[137  75 177 134 164 147 111 135 186 136 107 143 152 118 116] = (148)
[148 198  69 121 114 118 147 132  61 142 120 129 101 122 137] = (181)
[109 135 186 108 155 121 142 160 124 170  74 153 151  73 159] = (132)
[155 121 143 111 164 130 136 167 131 161  75 154 150  84 162] = (133)
[138  85 172 118 157 149 111 150 176 144  95 138 161  92 123] = (177)
back: [162  84 150 154  75 161 131 167 136 130 164] => (133)
back: [186 135 111] => (148)
back: [142 121 155] => (132)

[139 149 154 134 144 100 114 139  89 145] -> (161)
[104 145 137 107 155 160 125 112 167 151] -> (31)
[ 85 144 150  93 141 140 116 137 135 135] -> (171)
[167 119 162  72 195 109 116 139 191 179] -> (133)
[112 168 139 109 195 162 116  72 179 191] -> (181)
back: [151 167 112] => (31)
back: [191 179  72 116 162 195 109 139] => (181)
back: [140 141  93 150 144  85] => (171)
back: [179  72 116 162] => (181)
back: [114 100 144] => (161)

[121 118  98 104 106 129 137 130 130 116 152 133 106 124 130 126 171 130
 133 115 127 127 120 127 122 122 120 209 111 131 138 123 117 134 133 131
 114  94 125 132 114 109 135 122 136 138 126 118 147 128]  (51)
[119 127 126 121 118  82 124 131 118 141 135 116 139 138 129 161 125 126
 119 131 123 113 133 105 140 110 123 127 130 136 122 122 145 123 114 124
 142 127 127 127 119  91  97 152 124 114 140 114 130 122]  (148)
[124 118 158 112 120 113 121 131 144 130 129 141 130 127 129 103 137 126
 132 111 151 160 137 134 111 143 134 103 133 119 133 135 147 124 137 150
 124 118 116 110 106 154  95 120 139 118 132 131 136 125]  (177)
[126 132 159 124 137 165 127 107 110 134 136 134 147 127 128 118 124 130
 128 123 126 122 130 126 122 127 126 114 131 114 153 126 128 125 129 120
 118 132 114 137 137 108 119  98 121 121 124 137 117 138]  (31)
[122 131 129 136  98 122 146 140 132 117 121 130 147 119 129 137 101 125
 137 118 122 103 128 122 138 101 132 110 134 128 114 131 144 128 137 132
 134 132 128 121 143 121 143 145 124 121 130 113 133 108]  (133)
[115 135 139 133 126 139 134 130 132 123 132 124 122 131 129 136  98 125
 146 135 123 147 132 118 123 126 131 110 117 133 146 131 131 113 126 128
 131 102 130 117 122 126 132 126 133 131 133 122 125 129]  (161)
[128 135 116 113 115 168 121 120 152 121 143 133 142 126 126 160 156 136
 136 122 119 147 129 145 123 165 126 136 119 132 124 131 112 135 132 134
 123 131 126 128 138 141 121 125 134 120 138 138 146 119]  (181)
[119 128 126 121 118  82 124 131 118 141 135 116 139 138 129 161 125 126
 119 131 123 113 133 105 140 110 123 127 130 136 122 122 145 123 114 124
 142 127 127 127 119  91  97 152 124 114 140 114 130 122]  (132)
[145 127 162 125 119 141 131 116 115 125 135 113 117 124 131 127 119 127
 131 132 139 106 120 112 114 123 128 136 122 123  99 125 162 127 124 132
 132 153 120 112 127 155 111 135 104 130 130 102 121 133]  (184)
find: [128 136] => (184)
back: [121 117] => (133)
find: [122 131 129 136  98 125 146] => (161)
find: [119 127 126 121 118  82 124 131 118 141 135 116 139 138 129 161 125 126
 119 131 123 113 133 105 140 110 123 127 130 136 122 122 145 123 114 124
 142 127 127 127 119  91  97 152 124 114 140 114 130 122] => (148)
back: [134 143 111 134 137] => (177)
back: [113 116 135 128] => (181)

[166 114 135 107 118] -> (51)
[166 114 135 107  62] -> (177)
[155  85 122 130  76] -> (62)
[175 107 135 114 118] -> (96)
[142 128 113 140 121] -> (184)
[122 170 122 130 172] -> (31)
find: [107 135 114 118] => (96)
find: [114 135 107 118] => (51)
find: [155  85 122 130  76] => (62)
find: [ 85 122 130  76] => (62)

[ 83 123 191 178 195 114 122  76] = (184)
[ 91 127 136  78 125 114 121 111] = (148)
[ 55 120 112 109 121 150 147  81] = (51)
[ 83 120  92 118 120 183 127 111] = (133)
[ 79 118  92  76 122 117 152  96] = (31)
[100 111 207  63 119 131  94 124] = (62)
[ 83 120 163 118 120 183 127 108] = (96)
[105 114 191 195 123 178 102 122] = (171)
[ 96 150 111 163 138  75 119  97] = (181)
find: [111 163] => (181)
back: [ 96 152 117 122  76] => (31)
find: [114 191 195 123 178] => (171)
find: [ 91 127 136] => (148)
back: [122 102 178 123] => (171)
find: [120 112 109 121] => (51)

[208 210 156 127  80 114  90] -> (96)
[127 156 150  76  63  71 104] -> (161)
[150  76 127 156  63  71 104] -> (51)
back: [ 76 150 156] => (161)
find: [150  76 127 156] => (51)

